Here is a tiny trained network, its code and every weight. The questions are about switching its units off for an input and a class, where a switched-off unit gives its printed mean instead of its output.

import numpy as np


def w(rows, s, z=0):
    codes = np.array(rows[::2]) - 128.0
    scale = np.full(codes.shape[1], s)
    scale[-1] = z or s
    return codes * scale


def norm(h):
    return h / np.sqrt((h * h).mean(-1, keepdims=True) + 1e-5)


def f(y):
    return np.maximum(y, 0)


def log_softmax(a):
    a = a - a.max(-1, keepdims=True)
    return a - np.log(np.exp(a).sum(-1, keepdims=True))


def net(x, mask):
    res = np.array(x, float).reshape(1, 6) / 4 @ E
    u = 0
    for l in range(3):
        y = f(norm(res) @ A[l][:, :-1].T + A[l][:, -1])
        res = res + np.where(mask[u : u + 10], y, B[l][:, -1]) @ B[l][:, :-1]
        u += 10
    return log_softmax(norm(res)[-1] @ U[:, :-1].T + U[:, -1])


A, B = {}, {}
E = w([
[146,154,166,117],'x0',
[127,125,123,130],'x1',
[145,73,131,59],'x2',
[253,115,51,169],'x3',
[130,124,123,128],'x4',
[128,63,163,184],'x5',
],0.0032)
A[0] = w([
[114,84,110,197,176],'L0N0',
[137,153,112,142,145],'L0N1',
[157,146,209,134,212],'L0N2',
[105,144,113,172,230],'L0N3',
[107,35,199,208,57],'L0N4',
[117,111,178,61,153],'L0N5',
[121,169,122,87,100],'L0N6',
[2,147,204,102,249],'L0N7',
[134,78,174,151,238],'L0N8',
[101,130,63,192,199],'L0N9',
],0.0055,0.002)
B[0] = w([
[141,145,193,86,173],'L0N0',
[106,164,130,142,143],'L0N1',
[56,75,104,111,176],'L0N2',
[220,95,244,11,169],'L0N3',
[123,167,195,1,188],'L0N4',
[141,57,69,135,177],'L0N5',
[105,134,97,69,147],'L0N6',
[210,126,85,171,253],'L0N7',
[163,252,115,31,190],'L0N8',
[131,232,230,111,170],'L0N9',
],0.0036,0.0053)
A[1] = w([
[116,117,47,183,132],'L1N0',
[130,21,105,111,106],'L1N1',
[77,202,150,187,135],'L1N2',
[5,109,172,108,252],'L1N3',
[180,67,243,145,154],'L1N4',
[254,232,215,54,126],'L1N5',
[193,127,128,31,179],'L1N6',
[127,162,71,112,39],'L1N7',
[158,49,189,163,165],'L1N8',
[138,134,7,129,104],'L1N9',
],0.0052,0.0022)
B[1] = w([
[57,94,144,158,131],'L1N0',
[114,89,209,141,147],'L1N1',
[206,75,213,129,143],'L1N2',
[237,161,3,252,162],'L1N3',
[102,210,46,122,170],'L1N4',
[49,80,152,150,255],'L1N5',
[66,131,104,201,223],'L1N6',
[122,158,168,72,136],'L1N7',
[101,221,34,38,143],'L1N8',
[93,173,190,142,150],'L1N9',
],0.0047,0.0083)
A[2] = w([
[180,190,207,167,56],'L2N0',
[243,177,152,26,194],'L2N1',
[106,153,39,40,221],'L2N2',
[153,33,82,67,108],'L2N3',
[45,93,160,72,219],'L2N4',
[115,202,115,35,34],'L2N5',
[116,69,120,62,108],'L2N6',
[255,110,82,144,114],'L2N7',
[41,222,204,96,255],'L2N8',
[91,67,15,145,127],'L2N9',
],0.0051,0.00071)
B[2] = w([
[96,48,174,90,164],'L2N0',
[66,92,112,170,129],'L2N1',
[218,148,176,133,185],'L2N2',
[141,166,254,136,156],'L2N3',
[107,103,109,139,206],'L2N4',
[206,123,77,14,152],'L2N5',
[163,174,212,65,150],'L2N6',
[129,157,97,182,144],'L2N7',
[178,92,54,83,254],'L2N8',
[86,127,139,146,213],'L2N9',
],0.0042,0.0051)
U = w([
[183,178,85,226,176],'0',
[184,178,86,27,159],'1',
[133,121,254,102,41],'2',
[91,111,108,130,162],'3',
[94,112,117,124,118],'4',
[91,104,102,136,4],'5',
],0.011,0.0023)

Each question gives the input, the list of numbers given to net, and the class t.
The units are the neurons (one row each of A and B). Each row of codes is followed by its name. A weight is (code - 128) times the scale printed after its matrix; where a second scale follows, it is the last column's (A, B and U).
mask holds one flag per neuron, layer by layer. A switched-off neuron (its flag False) gives its mean, the last column of its row in B, instead of its output. The means were averaged over made-up inputs and are rounded, as every weight is.
A unit's drop is (log p(t) with every unit on - log p(t) with that unit switched off) / (log p(t) with every unit on - log p(t) with every unit switched off).
The circuit of an input: a set's keep is (log p(t) with only the set's units on - log p(t) with every unit switched off) / (log p(t) with every unit on - log p(t) with every unit switched off). Starting from the 12 units with the biggest drops (on a tie, the unit counted first), units are removed one at a time, each time the one whose removal leaves the highest keep (on an exact tie, the one counted first), for as long as the keep stays at least 0.8.
units of the circuit, in order: the units of the circuit, biggest drop first
most important unit: the unit with the biggest drop
top k neurons: the k neurons with the biggest drops, biggest first
top k neurons in layer l: the k neurons of layer l with the biggest drops, biggest first
input [4,8,-1,6,4,0], class 4: most important unit	L0N7
input [-3,3,-6,-5,-1,-4], class 2: units of the circuit, in order	(L1N2; L1N6; L0N4)
input [-5,5,6,-3,1,8], class 1: units of the circuit, in order	(L1N8; L1N5)
input [8,-8,-6,5,6,-5], class 4: units of the circuit, in order	(L1N5; L0N7; L1N3)
input [7,7,-3,4,7,-1], class 3: units of the circuit, in order	(L0N7; L1N5)
input [-7,-5,-8,3,5,6], class 2: top 3 neurons in layer 0	(L0N9; L0N5; L0N2)
input [-4,6,3,5,7,8], class 1: top 3 neurons in layer 1	(L1N8; L1N4; L1N3)
input [3,6,4,7,-8,8], class 1: units of the circuit, in order	(L1N8; L1N4; L0N7; L1N3)
input [-4,-4,-4,3,-3,6], class 1: top 4 neurons	(L1N4; L0N3; L2N8; L0N0)
input [-6,5,7,5,4,-2], class 2: top 2 neurons	(L1N3; L0N7)
input [7,-7,-5,5,-1,4], class 4: top 3 neurons	(L1N5; L0N7; L1N3)
input [-5,-4,-7,2,2,-5], class 2: top 2 neurons	(L1N2; L0N9)
input [3,7,5,-5,4,7], class 1: top 3 neurons	(L1N8; L1N4; L1N5)
input [-5,2,-5,3,2,3], class 2: top 3 neurons	(L0N9; L0N5; L1N5)
input [8,-7,2,-8,5,-8], class 0: top 3 neurons	(L1N3; L0N8; L0N4)
input [5,-2,-1,-5,3,1], class 0: most important unit	L0N2
input [-5,6,-4,-6,4,-2], class 0: top 3 neurons in layer 0	(L0N8; L0N0; L0N6)
input [6,-6,-8,1,2,4], class 2: top 2 neurons	(L1N2; L0N9)
input [6,-3,1,4,1,-5], class 5: top 2 neurons in layer 0	(L0N8; L0N7)
input [7,-7,-3,-8,5,-3], class 0: most important unit	L1N3
input [-1,-7,1,4,8,0], class 3: top 3 neurons	(L0N7; L1N3; L1N5)
input [-5,-4,3,-6,2,-4], class 0: units of the circuit, in order	(L1N3; L0N8)
